Here is a tiny trained network, its code and every weight. The questions are about switching its units off for an input and a class, where a switched-off unit gives its printed mean instead of its output.

import numpy as np


def w(rows, s, z=0):
    codes = np.array(rows[::2]) - 128.0
    scale = np.full(codes.shape[1], s)
    scale[-1] = z or s
    return codes * scale


def norm(h):
    return h / np.sqrt((h * h).mean(-1, keepdims=True) + 1e-5)


def f(y):
    return y / 2 * (1 + np.tanh(0.7978845608 * (y + 0.044715 * y**3)))


def log_softmax(a):
    a = a - a.max(-1, keepdims=True)
    return a - np.log(np.exp(a).sum(-1, keepdims=True))


def net(x, mask):
    res = np.array(x, float).reshape(1, 3) / 4 @ E
    u = 0
    for l in range(3):
        y = f(norm(res) @ A[l][:, :-1].T + A[l][:, -1])
        res = res + np.where(mask[u : u + 8], y, B[l][:, -1]) @ B[l][:, :-1]
        u += 8
    return log_softmax(norm(res)[-1] @ U[:, :-1].T + U[:, -1])


A, B = {}, {}
E = w([
[234,155,147,253,87,224,145,65,32,195],'x0',
[142,119,128,87,39,199,76,171,18,124],'x1',
[232,123,138,122,229,33,133,31,1,81],'x2',
],0.0073)
A[0] = w([
[112,120,162,108,71,187,76,130,91,160,66],'L0N1',
[76,56,103,18,165,71,142,173,126,77,76],'L0N2',
[2,139,103,45,119,133,124,217,230,108,109],'L0N3',
[174,110,142,85,153,154,166,117,140,122,64],'L0N4',
[108,159,161,146,249,57,143,60,162,129,92],'L0N5',
[133,130,80,57,134,218,172,186,109,105,2],'L0N6',
[124,199,127,128,135,151,185,144,166,156,131],'L0N7',
[98,99,146,96,118,189,137,166,122,133,72],'L0N8',
],0.0067,0.0046)
B[0] = w([
[127,202,153,181,143,119,138,103,101,121,156],'L0N1',
[159,170,223,80,123,53,92,182,99,102,204],'L0N2',
[150,159,180,115,21,55,69,182,254,32,255],'L0N3',
[99,140,129,127,166,120,78,127,139,192,119],'L0N4',
[148,168,58,146,151,142,213,129,79,188,203],'L0N5',
[81,152,134,151,152,110,132,91,139,167,131],'L0N6',
[159,100,54,154,52,71,57,162,83,43,147],'L0N7',
[61,104,150,141,144,131,183,129,116,160,141],'L0N8',
],0.0076,0.0089)
A[1] = w([
[2,142,155,138,98,71,168,193,192,169,141],'L1N1',
[125,120,169,136,137,108,123,111,176,119,4],'L1N2',
[154,130,150,114,170,67,104,88,112,147,78],'L1N3',
[109,139,146,39,113,30,90,217,144,70,203],'L1N4',
[96,120,142,30,138,51,92,164,161,91,195],'L1N5',
[98,129,211,135,77,217,54,115,79,127,151],'L1N6',
[208,158,155,61,216,118,173,59,102,148,145],'L1N7',
[48,121,176,92,58,161,72,148,254,154,88],'L1N8',
],0.0071,0.0033)
B[1] = w([
[143,105,172,128,69,162,62,106,162,96,188],'L1N1',
[206,125,112,182,82,113,169,105,122,131,125],'L1N2',
[144,106,115,144,127,104,127,170,170,85,147],'L1N3',
[107,151,197,45,63,226,116,117,102,120,250],'L1N4',
[201,146,191,102,1,220,119,20,209,177,215],'L1N5',
[66,165,154,95,63,94,92,71,197,176,173],'L1N6',
[118,28,133,101,192,120,76,211,155,67,198],'L1N7',
[247,58,129,56,198,111,42,146,177,81,206],'L1N8',
],0.0081,0.011)
A[2] = w([
[114,254,125,122,46,187,181,107,158,222,218],'L2N1',
[212,122,180,138,120,153,84,50,100,122,99],'L2N2',
[93,140,48,40,149,237,108,148,164,166,41],'L2N3',
[153,132,188,22,69,96,54,114,51,89,71],'L2N4',
[90,160,114,57,122,120,78,197,195,53,189],'L2N5',
[125,52,103,169,127,216,162,169,213,144,3],'L2N6',
[138,128,92,242,103,175,124,151,160,131,176],'L2N7',
[161,159,168,176,153,166,20,158,62,152,248],'L2N8',
],0.0072,0.0016)
B[2] = w([
[68,166,29,142,254,20,225,82,42,170,191],'L2N1',
[156,88,129,93,104,104,117,151,216,109,195],'L2N2',
[206,45,63,105,206,67,116,126,133,70,129],'L2N3',
[99,67,122,77,55,201,69,88,219,155,247],'L2N4',
[147,155,119,113,35,118,103,115,177,90,214],'L2N5',
[88,179,165,104,109,104,90,77,193,108,134],'L2N6',
[73,205,172,33,63,161,115,88,116,125,150],'L2N7',
[68,175,157,106,86,144,137,190,196,107,179],'L2N8',
],0.0079,0.011)
U = w([
[165,74,78,166,255,75,178,166,86,111,39],'0',
[34,227,107,134,108,112,199,72,79,190,15],'1',
[142,120,187,74,48,152,79,127,198,112,249],'2',
],0.013,0.0015)

Each question gives the input, the list of numbers given to net, and the class t.
The units are the neurons (one row each of A and B). Each row of codes is followed by its name. A weight is (code - 128) times the scale printed after its matrix; where a second scale follows, it is the last column's (A, B and U).
mask holds one flag per neuron, layer by layer. A switched-off neuron (its flag False) gives its mean, the last column of its row in B, instead of its output. The means were averaged over made-up inputs and are rounded, as every weight is.
A unit's drop is (log p(t) with every unit on - log p(t) with that unit switched off) / (log p(t) with every unit on - log p(t) with every unit switched off).
unit that matters most: the unit with the biggest drop
top k neurons: the k neurons with the biggest drops, biggest first
top k neurons in layer l: the k neurons of layer l with the biggest drops, biggest first
drop when u is switched off: that unit's drop, to one decimal
input [1,-4,0], class 0: unit that matters most : L0N3
input [7,3,1], class 1: top 2 neurons : [L1N8, L2N1]
input [7,-2,5], class 0: top 2 neurons in layer 1 : [L1N4, L1N5]
input [7,-1,-8], class 1: top 3 neurons : [L0N3, L2N1, L1N7]
input [-2,-4,6], class 0: top 2 neurons in layer 0 : [L0N3, L0N5]
input [-2,-6,5], class 0: top 2 neurons : [L0N5, L0N3]
input [5,-2,-5], class 1: top 3 neurons : [L0N3, L1N7, L2N1]
input [1,0,1], class 0: top 2 neurons : [L0N3, L1N5]
input [4,-4,-1], class 1: top 2 neurons in layer 1 : [L1N8, L1N7]
input [4,1,7], class 0: top 2 neurons : [L1N4, L1N5]
input [-3,-8,6], class 0: top 2 neurons : [L0N5, L0N3]
input [5,1,-5], class 1: drop when L0N3 is switched off : 0.8
input [2,7,1], class 1: drop when L1N8 is switched off : 0.3
input [6,5,-6], class 1: drop when L1N2 is switched off : 0.0
input [8,-3,7], class 0: drop when L1N4 is switched off : 0.1
input [6,-2,-4], class 1: top neuron in layer 0 : [L0N3]
